Here is a tiny trained network, its code and every weight. The questions are about switching its units off for an input and a target symbol, where a switched-off unit gives its printed mean instead of its output.

import numpy as np


def w(rows, s, z=0):
    codes = np.array(rows[::2]) - 128.0
    scale = np.full(codes.shape[1], s)
    scale[-1] = z or s
    return codes * scale


def norm(h):
    return h / np.sqrt((h * h).mean(-1, keepdims=True) + 1e-5)


def f(y):
    return y / 2 * (1 + np.tanh(0.7978845608 * (y + 0.044715 * y**3)))


def softmax(a):
    e = np.exp(a - a.max(-1, keepdims=True))
    return e / e.sum(-1, keepdims=True)


def log_softmax(a):
    a = a - a.max(-1, keepdims=True)
    return a - np.log(np.exp(a).sum(-1, keepdims=True))


def net(x, mask):
    ids = ['βεζηθλπσφψω'.index(c) for c in x.split()]
    T = len(ids)
    res = E[ids] + P[:T]
    r = norm(res)
    for j in range(2):
        rows = slice(3 * j, 3 * j + 3)
        q, k, v = (r @ M[0][rows].T for M in (Q, K, V))
        z = softmax(np.where(np.tri(T) > 0, q @ k.T / 3**0.5, -1e9)) @ v
        o = O[0][rows]
        res = res + np.where(mask[j], z, o[:, -1]) @ o[:, :-1]
    y = f(norm(res) @ A[0][:, :-1].T + A[0][:, -1])
    res = res + np.where(mask[2:14], y, B[0][:, -1]) @ B[0][:, :-1]
    return log_softmax(norm(res)[-1] @ U[:, :-1].T + U[:, -1])


Q, K, V, O, A, B = {}, {}, {}, {}, {}, {}
E = w([
[135,162,70,122,161],'β',
[130,168,78,127,169],'ε',
[150,127,132,162,252],'ζ',
[153,161,139,163,66],'η',
[94,78,166,106,135],'θ',
[107,117,199,163,133],'λ',
[61,80,90,144,147],'π',
[214,124,140,130,148],'σ',
[163,86,127,73,177],'φ',
[113,118,119,70,106],'ψ',
[141,128,210,78,100],'ω',
],0.025)
P = w([
[37,249,149,69,123],'0',
[101,185,118,101,89],'1',
[121,150,104,121,79],'2',
[131,139,101,126,78],'3',
[144,127,102,126,72],'4',
[154,113,107,127,68],'5',
],0.011)
Q[0] = w([
[107,147,106,252,160],'H1',
[142,139,197,160,137],'H1',
[86,140,124,118,202],'H1',
[122,220,213,100,57],'H2',
[63,101,172,123,170],'H2',
[130,96,185,91,68],'H2',
],0.016)
K[0] = w([
[89,197,183,107,133],'H1',
[47,83,175,220,103],'H1',
[139,246,137,170,215],'H1',
[141,236,194,101,65],'H2',
[29,101,161,116,212],'H2',
[127,131,203,98,74],'H2',
],0.013)
V[0] = w([
[103,150,98,61,65],'H1',
[58,76,162,107,145],'H1',
[90,167,156,201,94],'H1',
[254,75,138,170,30],'H2',
[132,82,188,113,117],'H2',
[69,112,121,100,241],'H2',
],0.0087)
O[0] = w([
[1,169,91,10,148,254],'H1',
[99,40,118,122,134,141],'H1',
[111,155,169,228,101,76],'H1',
[28,211,160,91,174,114],'H2',
[64,146,202,97,199,154],'H2',
[221,79,31,182,117,72],'H2',
],0.0061,0.0037)
A[0] = w([
[172,143,141,132,217,158],'N1',
[68,120,102,98,91,36],'N2',
[146,147,171,113,101,190],'N3',
[125,77,106,102,143,144],'N4',
[192,186,65,46,103,130],'N5',
[90,22,113,128,123,104],'N6',
[77,99,158,96,98,253],'N7',
[56,156,150,108,96,46],'N8',
[159,141,171,70,187,41],'N9',
[124,140,58,170,91,81],'N10',
[155,69,5,88,165,69],'N11',
[45,111,115,94,142,133],'N12',
],0.012,0.0039)
B[0] = w([
[169,146,119,159,157,155],'N1',
[107,137,76,152,135,157],'N2',
[111,81,151,168,171,189],'N3',
[116,84,140,68,184,164],'N4',
[118,170,131,99,205,235],'N5',
[108,109,189,134,194,170],'N6',
[163,97,71,176,183,254],'N7',
[137,121,70,149,70,195],'N8',
[129,63,222,137,102,178],'N9',
[146,130,178,80,29,156],'N10',
[133,112,192,150,2,242],'N11',
[147,172,51,145,122,199],'N12',
],0.0098,0.0076)
U = w([
[149,115,138,142,121,98],'β',
[212,175,135,97,48,166],'ε',
[89,106,164,255,141,120],'ζ',
[123,113,62,75,140,164],'η',
[124,38,125,166,50,141],'θ',
[34,112,200,91,116,125],'λ',
[63,199,149,188,87,126],'π',
[171,178,177,137,190,201],'σ',
[236,61,147,36,122,1],'φ',
[232,103,110,191,132,190],'ψ',
[127,22,85,164,202,90],'ω',
],0.014,0.0057)

Each question gives the input, a string of symbols that net reads in full, and the target symbol t.
The units are the heads (3 rows each of Q, K, V and O) and the neurons (one row each of A and B). Each row of codes is followed by its name. A weight is (code - 128) times the scale printed after its matrix; where a second scale follows, it is the last column's (O, A, B and U).
mask holds one flag per unit, heads first, then neurons. A switched-off unit (its flag False) gives its mean, the last column of its rows in O or B, instead of its output. The means were averaged over made-up inputs and are rounded, as every weight is.
A unit's drop is (log p(t) with every unit on - log p(t) with that unit switched off) / (log p(t) with every unit on - log p(t) with every unit switched off).
The circuit of an input: a set's keep is (log p(t) with only the set's units on - log p(t) with every unit switched off) / (log p(t) with every unit on - log p(t) with every unit switched off). Starting from the 12 units with the biggest drops (on a tie, the unit counted first), units are removed one at a time, each time the one whose removal leaves the highest keep (on an exact tie, the one counted first), for as long as the keep stays at least 0.8.
units of the circuit, in order: the units of the circuit, biggest drop first
k most important neurons: the k neurons with the biggest drops, biggest first
heads that matter: for each layer, one digit per head in row order, 1 if its drop is at least 0.15 and else 0, layers parted by /
drop of u: that unit's drop, to one decimal
input ω ψ ω, target η: heads that matter -> 10
input ζ ω θ η, target π: units of the circuit, in order -> (H2)
input ω ε σ β θ ψ, target η: heads that matter -> 10
input ω ω θ ψ ω, target ω: heads that matter -> 10
input λ ω σ η π, target θ: heads that matter -> 01
input ω π ω, target θ: units of the circuit, in order -> (N5, H1)
input ω σ π π ζ, target ψ: units of the circuit, in order -> (H2, N11)
input σ ω λ ω, target ζ: heads that matter -> 10
input ω ω ω ε π σ, target σ: 2 most important neurons -> (N11, N1)
input λ θ π β, target ε: heads that matter -> 01
input ω θ ω, target ω: heads that matter -> 10
input β σ ω θ ω ψ, target η: heads that matter -> 00
input φ θ ε, target ε: drop of N11 -> 0.1
input ω β η λ π, target θ: drop of H2 -> 1.1
input ψ σ ω ω ω, target λ: drop of N11 -> 0.2
input θ φ θ ψ ω, target λ: drop of H2 -> 2.2
input β ε σ ψ θ, target ω: most important neuron -> (N7)
